X =
[[152  66  51 104 179 108  49]
 [195  87 112 184 164 190 138]
 [173  49  61 132 206 132  88]
 [206  44  84 157 211 152 120]
 [ 43 189 154  90  32  97 122]
 [197  40  80 155 215 148 111]
 [ 40 199 167  99  34 107 138]
 [149 149 169 188 107 189 188]
 [ 59 177 150  89  51  98 110]
 [ 51 200 175 108  52 118 147]
 [189  96 120 187 151 200 147]
 [127 165 187 174 100 181 198]
 [ 98 132 108  57 102  57  74]
 [ 59 201 188 120  61 125 160]
 [ 58 198 187 116  66 126 156]
 [ 78 156 129  74  70  78  98]]
X[0, 0]	152
X[-15, 6]	138
X[8, -5]	150
X[-6, -7]	189
X[7, 1]	149
X[14, -6]	198
X[15, -7]	78
X[7, 5]	189
X[6]	[40, 199, 167, 99, 34, 107, 138]
X[-7, -4]	108
X[:, -1]	[49, 138, 88, 120, 122, 111, 138, 188, 110, 147, 147, 198, 74, 160, 156, 98]
X[-14, 1]	49
X[-15, -5]	112
X[-5]	[127, 165, 187, 174, 100, 181, 198]
X[-6, -5]	120
X[-4, 1]	132
X[-10, -2]	107
X[-8]	[59, 177, 150, 89, 51, 98, 110]
X[14]	[58, 198, 187, 116, 66, 126, 156]
X[-2, -2]	126
X[15]	[78, 156, 129, 74, 70, 78, 98]
X[-14]	[173, 49, 61, 132, 206, 132, 88]
X[-6]	[189, 96, 120, 187, 151, 200, 147]
X[1, -4]	184
X[-2, -1]	156
X[-14, 3]	132
X[-13, 4]	211
X[-12, -2]	97
X[-14, -1]	88
X[4, -6]	189
X[-9, -3]	107
X[2, -5]	61
X[-10, -6]	199
X[:, 3]	[104, 184, 132, 157, 90, 155, 99, 188, 89, 108, 187, 174, 57, 120, 116, 74]
X[5, -7]	197
X[-3, 6]	160

B = 74  44  87  37  50  97  90  18  65  61  23
B[0] = 74
B[9] = 61
B[1] = 44
B[5] = 97

m = [-24.1 -26.0 -19.0  69.8   8.5 -37.5 -34.0]
m[-7] => -24.1
m[-2] => -37.5
m[6] => -34.0
m[3] => 69.8
m[-6] => -26.0

A =
 0.03  -0.12   0.14   0.06  -0.06   0.08   0.19   0.08  -0.08   0.16  -0.10  -0.11
-0.15  -0.13   0.00  -0.14   0.04   0.11   0.19  -0.01   0.12  -0.23  -0.01   0.03
 0.09  -0.01  -0.05  -0.07  -0.16   0.07   0.24   0.15   0.13  -0.17   0.13   0.05
 0.00  -0.06   0.04   0.02   0.19   0.02   0.03  -0.06  -0.05  -0.03   0.17  -0.14
 0.06   0.21  -0.11  -0.08  -0.07   0.18   0.11   0.04  -0.13   0.13   0.12  -0.05
-0.02   0.04   0.12   0.16  -0.07  -0.15   0.21   0.11   0.17   0.08  -0.09  -0.11
A[0][0] = 0.03
A[1][9] = -0.23
A[5][1] = 0.04
A[2][2] = -0.05
A[1][1] = -0.13
A[4][3] = -0.08
A[3][7] = -0.06
A[1][11] = 0.03
A[:, 0] = [0.03, -0.15, 0.09, 0.00, 0.06, -0.02]
A[0][3] = 0.06
A[5][9] = 0.08
A[:, 11] = [-0.11, 0.03, 0.05, -0.14, -0.05, -0.11]
A[3][6] = 0.03
A[1][10] = -0.01
A[4][0] = 0.06
A[2][4] = -0.16
A[4] = [0.06, 0.21, -0.11, -0.08, -0.07, 0.18, 0.11, 0.04, -0.13, 0.13, 0.12, -0.05]
A[0] = [0.03, -0.12, 0.14, 0.06, -0.06, 0.08, 0.19, 0.08, -0.08, 0.16, -0.10, -0.11]
A[2][9] = -0.17
A[5][8] = 0.17
A[0][5] = 0.08
A[0][1] = -0.12
A[2][11] = 0.05
A[1][5] = 0.11
A[:, 6] = [0.19, 0.19, 0.24, 0.03, 0.11, 0.21]
A[4][8] = -0.13
A[1][6] = 0.19
A[1] = [-0.15, -0.13, 0.00, -0.14, 0.04, 0.11, 0.19, -0.01, 0.12, -0.23, -0.01, 0.03]
A[0][2] = 0.14
A[3][1] = -0.06
A[0][8] = -0.08
A[0][7] = 0.08
A[:, 10] = [-0.10, -0.01, 0.13, 0.17, 0.12, -0.09]

a = [ 47.4  -2.1 -25.2 -11.6  68.5 -56.3]
a[-6]: 47.4
a[-3]: -11.6
a[4]: 68.5

data =
[[  3.2  17.8 -10.3  19.9 -18.7 -27.5  23.3  48.5 -13.8   7.7  18.1]
 [ 20.8   4.0   4.2   3.0   7.7 -16.1  44.7  -3.3  27.6  31.5 -82.8]
 [  3.2   4.0  11.4  28.3  14.3   1.0 -19.5  -3.3 -13.8  -0.2   3.7]]
Rows and columns are counted from 0.
(0, 0) => 3.2
(2, 2) => 11.4
(0, 2) => -10.3
(0, 7) => 48.5
(0, 3) => 19.9
(0, 10) => 18.1
(0, 9) => 7.7
(2, 5) => 1.0
(1, 10) => -82.8
(1, 9) => 31.5
(0, 5) => -27.5
(2, 8) => -13.8
(2, 6) => -19.5
(0, 4) => -18.7
(2, 10) => 3.7

grid =
[[5978 4759 4602 4395 6491 1623 3599 2819 5924]
 [5961 4942 4506 8219 4322 5337 6153 7542 5321]]
grid[0, 0]	5978
grid[0, 7]	2819
grid[-1]	[5961, 4942, 4506, 8219, 4322, 5337, 6153, 7542, 5321]
grid[-1, -1]	5321
grid[1, 2]	4506
grid[-1, 3]	8219
grid[-2, 6]	3599
grid[-2, 5]	1623
